Below are the code and all the weights of a small trained network. Each question names an input and a target symbol and asks about switching units off, where a switched-off unit gives its printed mean instead of its output.

import numpy as np


def w(rows, s, z=0):
    codes = np.array(rows[::2]) - 128.0
    scale = np.full(codes.shape[1], s)
    scale[-1] = z or s
    return codes * scale


def norm(h):
    return h / np.sqrt((h * h).mean(-1, keepdims=True) + 1e-5)


def f(y):
    return np.maximum(y, 0)


def softmax(a):
    e = np.exp(a - a.max(-1, keepdims=True))
    return e / e.sum(-1, keepdims=True)


def log_softmax(a):
    a = a - a.max(-1, keepdims=True)
    return a - np.log(np.exp(a).sum(-1, keepdims=True))


def net(x, mask):
    ids = ['βγδζηλμξστφω'.index(c) for c in x.split()]
    T = len(ids)
    res = E[ids] + P[:T]
    u = 0
    for l in range(2):
        q, k, v = (norm(res) @ M[l].T for M in (Q, K, V))
        z = softmax(np.where(np.tri(T) > 0, q @ k.T / 4**0.5, -1e9)) @ v
        res = res + np.where(mask[u], z, O[l][:, -1]) @ O[l][:, :-1]
        u += 1
        y = f(norm(res) @ A[l][:, :-1].T + A[l][:, -1])
        res = res + np.where(mask[u : u + 16], y, B[l][:, -1]) @ B[l][:, :-1]
        u += 16
    return log_softmax(norm(res)[-1] @ U[:, :-1].T + U[:, -1])


Q, K, V, O, A, B = {}, {}, {}, {}, {}, {}
E = w([
[122,231,122],'β',
[70,153,116],'γ',
[149,193,60],'δ',
[131,85,169],'ζ',
[7,13,114],'η',
[30,112,83],'λ',
[137,75,162],'μ',
[46,116,109],'ξ',
[135,86,52],'σ',
[124,98,207],'τ',
[51,129,87],'φ',
[102,48,160],'ω',
],0.019)
P = w([
[165,254,204],'0',
[24,170,145],'1',
[55,131,148],'2',
[69,113,143],'3',
[88,116,126],'4',
[94,104,123],'5',
[93,137,117],'6',
[123,33,147],'7',
[137,70,100],'8',
[76,155,188],'9',
[168,40,68],'10',
],0.0084)
Q[0] = w([
[192,57,107],'L0H0',
[117,109,122],'L0H0',
[107,109,152],'L0H0',
[12,121,105],'L0H0',
],0.011)
K[0] = w([
[62,140,161],'L0H0',
[117,101,127],'L0H0',
[158,91,149],'L0H0',
[128,1,73],'L0H0',
],0.0098)
V[0] = w([
[233,76,151],'L0H0',
[219,101,122],'L0H0',
[170,145,1],'L0H0',
[245,121,139],'L0H0',
],0.015)
O[0] = w([
[154,75,24,42],'L0H0',
[156,77,83,40],'L0H0',
[123,8,201,51],'L0H0',
[193,120,122,6],'L0H0',
],0.017,0.012)
A[0] = w([
[93,132,112,180],'L0N0',
[126,47,146,9],'L0N1',
[82,95,156,79],'L0N2',
[120,147,120,24],'L0N3',
[112,129,135,44],'L0N4',
[139,163,93,127],'L0N5',
[105,137,113,115],'L0N6',
[92,72,98,137],'L0N7',
[109,128,153,171],'L0N8',
[155,124,94,107],'L0N9',
[56,102,102,13],'L0N10',
[161,89,107,191],'L0N11',
[139,98,103,79],'L0N12',
[119,2,107,166],'L0N13',
[151,157,150,117],'L0N14',
[157,170,154,206],'L0N15',
],0.025,0.0014)
B[0] = w([
[129,133,174,255],'L0N0',
[77,204,173,151],'L0N1',
[118,163,177,244],'L0N2',
[129,129,148,194],'L0N3',
[131,148,109,186],'L0N4',
[110,103,182,194],'L0N5',
[129,137,164,217],'L0N6',
[99,65,113,155],'L0N7',
[149,151,131,249],'L0N8',
[130,144,79,133],'L0N9',
[59,253,116,247],'L0N10',
[126,97,88,131],'L0N11',
[160,59,112,130],'L0N12',
[50,51,85,156],'L0N13',
[150,63,134,192],'L0N14',
[150,49,147,240],'L0N15',
],0.027,0.0069)
Q[1] = w([
[144,62,234],'L1H0',
[226,166,123],'L1H0',
[119,103,114],'L1H0',
[7,141,65],'L1H0',
],0.02)
K[1] = w([
[201,115,94],'L1H0',
[100,103,49],'L1H0',
[136,166,108],'L1H0',
[106,149,253],'L1H0',
],0.024)
V[1] = w([
[82,93,226],'L1H0',
[173,198,166],'L1H0',
[215,146,131],'L1H0',
[250,141,133],'L1H0',
],0.017)
O[1] = w([
[121,174,203,250],'L1H0',
[236,177,114,208],'L1H0',
[172,213,104,109],'L1H0',
[177,252,99,94],'L1H0',
],0.021,0.014)
A[1] = w([
[116,236,43,162],'L1N0',
[132,163,135,115],'L1N1',
[95,168,183,77],'L1N2',
[124,205,185,143],'L1N3',
[91,101,123,88],'L1N4',
[253,183,148,112],'L1N5',
[124,106,20,254],'L1N6',
[5,13,121,104],'L1N7',
[231,140,95,131],'L1N8',
[135,64,132,164],'L1N9',
[120,171,78,160],'L1N10',
[25,83,178,138],'L1N11',
[127,150,100,132],'L1N12',
[69,178,172,117],'L1N13',
[48,201,105,48],'L1N14',
[72,238,50,140],'L1N15',
],0.014,0.0033)
B[1] = w([
[163,70,132,164],'L1N0',
[136,134,115,158],'L1N1',
[151,102,114,215],'L1N2',
[122,116,94,248],'L1N3',
[96,127,117,131],'L1N4',
[26,148,126,163],'L1N5',
[104,61,112,133],'L1N6',
[2,133,109,141],'L1N7',
[132,126,96,144],'L1N8',
[122,142,111,131],'L1N9',
[148,100,129,140],'L1N10',
[185,119,91,204],'L1N11',
[143,118,127,133],'L1N12',
[155,107,107,228],'L1N13',
[189,124,121,175],'L1N14',
[152,67,132,173],'L1N15',
],0.04,0.015)
U = w([
[88,202,140,127],'β',
[116,132,155,180],'γ',
[104,133,174,109],'δ',
[143,115,4,144],'ζ',
[135,72,112,43],'η',
[112,98,171,65],'λ',
[130,46,37,93],'μ',
[117,98,163,99],'ξ',
[55,79,114,187],'σ',
[150,215,45,165],'τ',
[124,76,152,7],'φ',
[77,187,100,254],'ω',
],0.019,0.0051)

Each question gives the input, a string of symbols that net reads in full, and the target symbol t.
The units are the heads (4 rows each of Q, K, V and O) and the neurons (one row each of A and B). Each row of codes is followed by its name. A weight is (code - 128) times the scale printed after its matrix; where a second scale follows, it is the last column's (O, A, B and U).
mask holds one flag per unit, layer by layer, with each layer's heads first. A switched-off unit (its flag False) gives its mean, the last column of its rows in O or B, instead of its output. The means were averaged over made-up inputs and are rounded, as every weight is.
A unit's drop is (log p(t) with every unit on - log p(t) with that unit switched off) / (log p(t) with every unit on - log p(t) with every unit switched off).
The circuit of an input: a set's keep is (log p(t) with only the set's units on - log p(t) with every unit switched off) / (log p(t) with every unit on - log p(t) with every unit switched off). Starting from the 12 units with the biggest drops (on a tie, the unit counted first), units are removed one at a time, each time the one whose removal leaves the highest keep (on an exact tie, the one counted first), for as long as the keep stays at least 0.8.
circuit, biggest first: the units of the circuit, biggest drop first
unit that matters most: the unit with the biggest drop
top k neurons: the k neurons with the biggest drops, biggest first
top k neurons in layer l: the k neurons of layer l with the biggest drops, biggest first
input μ τ ξ ω δ, target μ: circuit, biggest first : (L0H0 L1H0)
input σ σ μ μ λ ω λ γ φ δ, target σ: circuit, biggest first : (L1H0 L0H0 L1N7)
input σ μ λ σ ζ, target σ: circuit, biggest first : (L1H0 L1N7)
input σ μ ζ, target σ: top 2 neurons : (L1N7 L0N10)
input ω λ ξ φ τ φ φ τ, target ω: top 4 neurons : (L0N10 L0N13 L1N5 L0N5)
input μ ζ τ λ β τ ω ω β τ, target μ: circuit, biggest first : (L0H0 L1H0)
input σ ω φ ξ γ φ σ γ, target σ: circuit, biggest first : (L0H0 L1N7 L0N13)
input σ η λ λ λ ξ η λ μ, target σ: circuit, biggest first : (L1H0 L1N7)
input τ λ ω τ ζ λ δ β, target τ: unit that matters most : L1H0
input ω β φ β ζ σ ξ φ ζ, target ω: top 3 neurons : (L0N10 L0N13 L1N5)
input ω μ φ σ τ, target ω: top 2 neurons in layer 0 : (L0N10 L0N5)
input μ ω φ ξ ξ σ σ δ β ξ ζ, target μ: top 3 neurons in layer 0 : (L0N10 L0N9 L0N0)
input τ τ μ τ, target τ: top 2 neurons : (L0N10 L0N5)
input ζ μ τ τ λ ζ ξ δ, target ζ: top 2 neurons : (L0N10 L0N2)
input β τ τ, target β: top neuron in layer 0 : (L0N5)
input ω λ ω η ξ ω ξ λ ξ μ, target ω: top 2 neurons in layer 1 : (L1N5 L1N15)
input ω φ μ φ γ ζ τ σ λ, target σ: top 2 neurons : (L1N7 L0N7)
input ω ω λ β δ ξ ξ δ ζ, target ω: top 2 neurons : (L0N13 L0N10)
input ζ σ η ξ λ φ δ λ φ δ, target ζ: top 3 neurons in layer 0 : (L0N10 L0N9 L0N0)
input β σ λ η σ τ δ ζ β, target β: top 2 neurons : (L0N10 L1N5)
input ζ ω ζ φ τ τ, target ζ: top neuron : (L0N10)
input ω μ δ, target ω: top 2 neurons : (L0N10 L0N5)
